Here is a tiny trained network, its code and every weight. The questions are about switching its units off for an input and a class, where a switched-off unit gives its printed mean instead of its output.

import numpy as np


def w(rows, s, z=0):
    codes = np.array(rows[::2]) - 128.0
    scale = np.full(codes.shape[1], s)
    scale[-1] = z or s
    return codes * scale


def norm(h):
    return h / np.sqrt((h * h).mean(-1, keepdims=True) + 1e-5)


def f(y):
    return np.maximum(y, 0)


def log_softmax(a):
    a = a - a.max(-1, keepdims=True)
    return a - np.log(np.exp(a).sum(-1, keepdims=True))


def net(x, mask):
    res = np.array(x, float).reshape(1, 5) / 4 @ E
    u = 0
    for l in range(4):
        y = f(norm(res) @ A[l][:, :-1].T + A[l][:, -1])
        res = res + np.where(mask[u : u + 12], y, B[l][:, -1]) @ B[l][:, :-1]
        u += 12
    return log_softmax(norm(res)[-1] @ U[:, :-1].T + U[:, -1])


A, B = {}, {}
E = w([
[150,114,132,126,177],'x0',
[57,198,114,68,183],'x1',
[123,110,127,133,150],'x2',
[119,33,144,24,121],'x3',
[104,158,255,190,160],'x4',
],0.01)
A[0] = w([
[113,124,78,149,117,116],'0.n1',
[129,95,117,77,111,127],'0.n2',
[112,79,236,39,105,3],'0.n3',
[141,79,75,45,110,100],'0.n4',
[155,132,6,121,132,175],'0.n5',
[108,123,137,145,108,110],'0.n6',
[111,146,127,131,119,94],'0.n7',
[130,112,138,113,139,87],'0.n8',
[131,108,140,84,112,122],'0.n9',
[104,143,178,171,142,131],'0.n10',
[66,193,116,68,176,149],'0.n11',
[129,118,125,133,145,96],'0.n12',
],0.02,0.0051)
B[0] = w([
[129,114,121,152,174,163],'0.n1',
[163,85,155,91,157,185],'0.n2',
[75,145,1,215,129,209],'0.n3',
[142,80,192,57,127,226],'0.n4',
[86,143,48,208,123,245],'0.n5',
[164,145,120,139,138,142],'0.n6',
[135,133,145,149,161,142],'0.n7',
[126,145,105,141,91,140],'0.n8',
[160,105,129,117,121,168],'0.n9',
[158,158,173,143,125,206],'0.n10',
[59,175,132,54,171,248],'0.n11',
[134,136,119,135,104,131],'0.n12',
],0.027,0.012)
A[1] = w([
[165,72,176,91,84,90],'1.n1',
[127,121,136,141,141,103],'1.n2',
[189,91,132,27,124,44],'1.n3',
[149,139,113,144,115,53],'1.n4',
[230,52,129,226,102,252],'1.n5',
[163,165,106,84,120,85],'1.n6',
[135,96,148,144,153,58],'1.n7',
[137,126,164,116,128,37],'1.n8',
[124,123,152,151,136,116],'1.n9',
[88,129,153,147,107,114],'1.n10',
[199,202,248,85,90,162],'1.n11',
[186,158,98,87,104,79],'1.n12',
],0.016,0.0022)
B[1] = w([
[254,237,102,154,226,156],'1.n1',
[124,131,121,126,115,135],'1.n2',
[151,181,198,49,84,173],'1.n3',
[122,137,143,128,104,143],'1.n4',
[189,25,176,199,12,254],'1.n5',
[157,92,156,155,193,137],'1.n6',
[143,165,123,136,108,141],'1.n7',
[144,116,102,130,143,140],'1.n8',
[111,153,106,117,94,147],'1.n9',
[168,119,96,117,172,146],'1.n10',
[38,131,246,191,179,242],'1.n11',
[117,70,130,113,180,129],'1.n12',
],0.023,0.009)
A[2] = w([
[54,164,116,150,200,123],'2.n1',
[121,119,121,153,186,94],'2.n2',
[146,85,166,5,94,104],'2.n3',
[153,164,180,71,155,114],'2.n4',
[144,139,107,136,97,2],'2.n5',
[194,93,150,115,58,106],'2.n6',
[121,165,22,50,163,114],'2.n7',
[120,147,66,96,192,147],'2.n8',
[159,165,102,119,146,123],'2.n9',
[127,175,151,36,155,100],'2.n10',
[148,106,117,167,157,51],'2.n11',
[178,163,93,122,43,110],'2.n12',
],0.019,0.0019)
B[2] = w([
[119,202,65,85,169,250],'2.n1',
[70,140,113,102,114,163],'2.n2',
[192,93,206,152,180,183],'2.n3',
[52,86,153,126,171,177],'2.n4',
[89,76,133,103,126,142],'2.n5',
[103,213,72,110,192,194],'2.n6',
[167,167,138,108,2,216],'2.n7',
[184,165,156,150,49,199],'2.n8',
[122,119,129,119,84,140],'2.n9',
[125,42,159,221,104,196],'2.n10',
[101,87,151,113,89,157],'2.n11',
[79,73,92,99,190,164],'2.n12',
],0.031,0.013)
A[3] = w([
[108,37,60,158,77,93],'3.n1',
[214,108,127,69,250,109],'3.n2',
[163,86,76,165,155,157],'3.n3',
[102,92,138,156,120,228],'3.n4',
[116,132,114,170,121,198],'3.n5',
[159,197,41,76,85,87],'3.n6',
[105,142,84,213,131,227],'3.n7',
[99,99,177,85,96,2],'3.n8',
[140,109,210,135,90,18],'3.n9',
[88,69,170,148,92,60],'3.n10',
[171,78,178,40,131,103],'3.n11',
[185,105,137,85,217,109],'3.n12',
],0.02,0.002)
B[3] = w([
[126,94,120,37,253,252],'3.n1',
[139,218,29,222,109,208],'3.n2',
[119,79,70,114,190,213],'3.n3',
[165,115,114,109,115,203],'3.n4',
[165,121,133,84,124,193],'3.n5',
[177,166,119,72,12,247],'3.n6',
[132,65,157,33,113,255],'3.n7',
[180,90,152,148,156,157],'3.n8',
[178,65,145,135,93,201],'3.n9',
[170,99,122,155,68,208],'3.n10',
[84,79,194,223,126,185],'3.n11',
[119,196,54,194,108,190],'3.n12',
],0.027,0.01)
U = w([
[147,29,45,49,201,236],'0',
[178,52,248,177,85,195],'1',
[129,204,93,34,24,173],'2',
[28,199,200,121,208,6],'3',
[162,160,38,240,199,56],'4',
],0.015,0.0016)

Each question gives the input, the list of numbers given to net, and the class t.
The units are the neurons (one row each of A and B). Each row of codes is followed by its name. A weight is (code - 128) times the scale printed after its matrix; where a second scale follows, it is the last column's (A, B and U).
mask holds one flag per neuron, layer by layer. A switched-off neuron (its flag False) gives its mean, the last column of its row in B, instead of its output. The means were averaged over made-up inputs and are rounded, as every weight is.
A unit's drop is (log p(t) with every unit on - log p(t) with that unit switched off) / (log p(t) with every unit on - log p(t) with every unit switched off).
unit that matters most: the unit with the biggest drop
k most important neurons: the k neurons with the biggest drops, biggest first
top k neurons in layer l: the k neurons of layer l with the biggest drops, biggest first
drop when u is switched off: that unit's drop, to one decimal
input [6,-7,0,3,-2], class 4: unit that matters most	0.n11
input [-7,0,8,0,-5], class 0: top 2 neurons in layer 0	0.n11, 0.n5
input [6,-7,1,0,1], class 1: top 4 neurons in layer 0	0.n3, 0.n5, 0.n11, 0.n1
input [-5,-6,-7,5,-2], class 4: 2 most important neurons	0.n11, 0.n4
input [2,0,2,2,-4], class 4: 2 most important neurons	0.n4, 0.n11
input [8,0,1,-2,6], class 1: 3 most important neurons	0.n11, 0.n4, 2.n6
input [-8,-8,-5,2,-1], class 4: 2 most important neurons	0.n5, 0.n11
input [-4,2,-5,5,-6], class 1: 2 most important neurons	0.n4, 1.n5
input [-6,-3,8,-6,1], class 1: 2 most important neurons	0.n11, 0.n3
input [8,-8,-5,3,0], class 4: 2 most important neurons	0.n5, 0.n11
input [0,-8,-6,4,-6], class 4: 2 most important neurons	0.n11, 0.n4
input [-4,-3,3,-2,-5], class 0: 2 most important neurons	0.n11, 0.n5
input [-6,-8,5,3,1], class 0: 3 most important neurons	0.n11, 0.n3, 0.n4
input [-6,-1,-2,2,-2], class 4: 2 most important neurons	0.n4, 0.n11
input [-8,5,1,-6,3], class 3: top 2 neurons in layer 0	0.n3, 0.n5
input [3,-6,1,4,7], class 0: top 2 neurons in layer 0	0.n11, 0.n3
input [0,3,7,7,6], class 2: most important neuron	0.n3
input [-6,-1,-3,3,-7], class 4: top 3 neurons in layer 0	0.n4, 0.n11, 0.n5
input [-5,-5,-2,8,4], class 0: top 2 neurons in layer 0	0.n3, 0.n11
input [4,5,8,-1,6], class 3: unit that matters most	0.n5
input [-1,-7,-6,0,-1], class 0: top 3 neurons in layer 0	0.n11, 0.n4, 0.n10
input [5,-1,7,8,-7], class 4: top 2 neurons in layer 0	0.n4, 0.n11
input [2,8,-8,2,-4], class 1: top 2 neurons in layer 0	0.n4, 0.n3
input [-3,6,0,5,-7], class 1: drop when 0.n4 is switched off	0.7
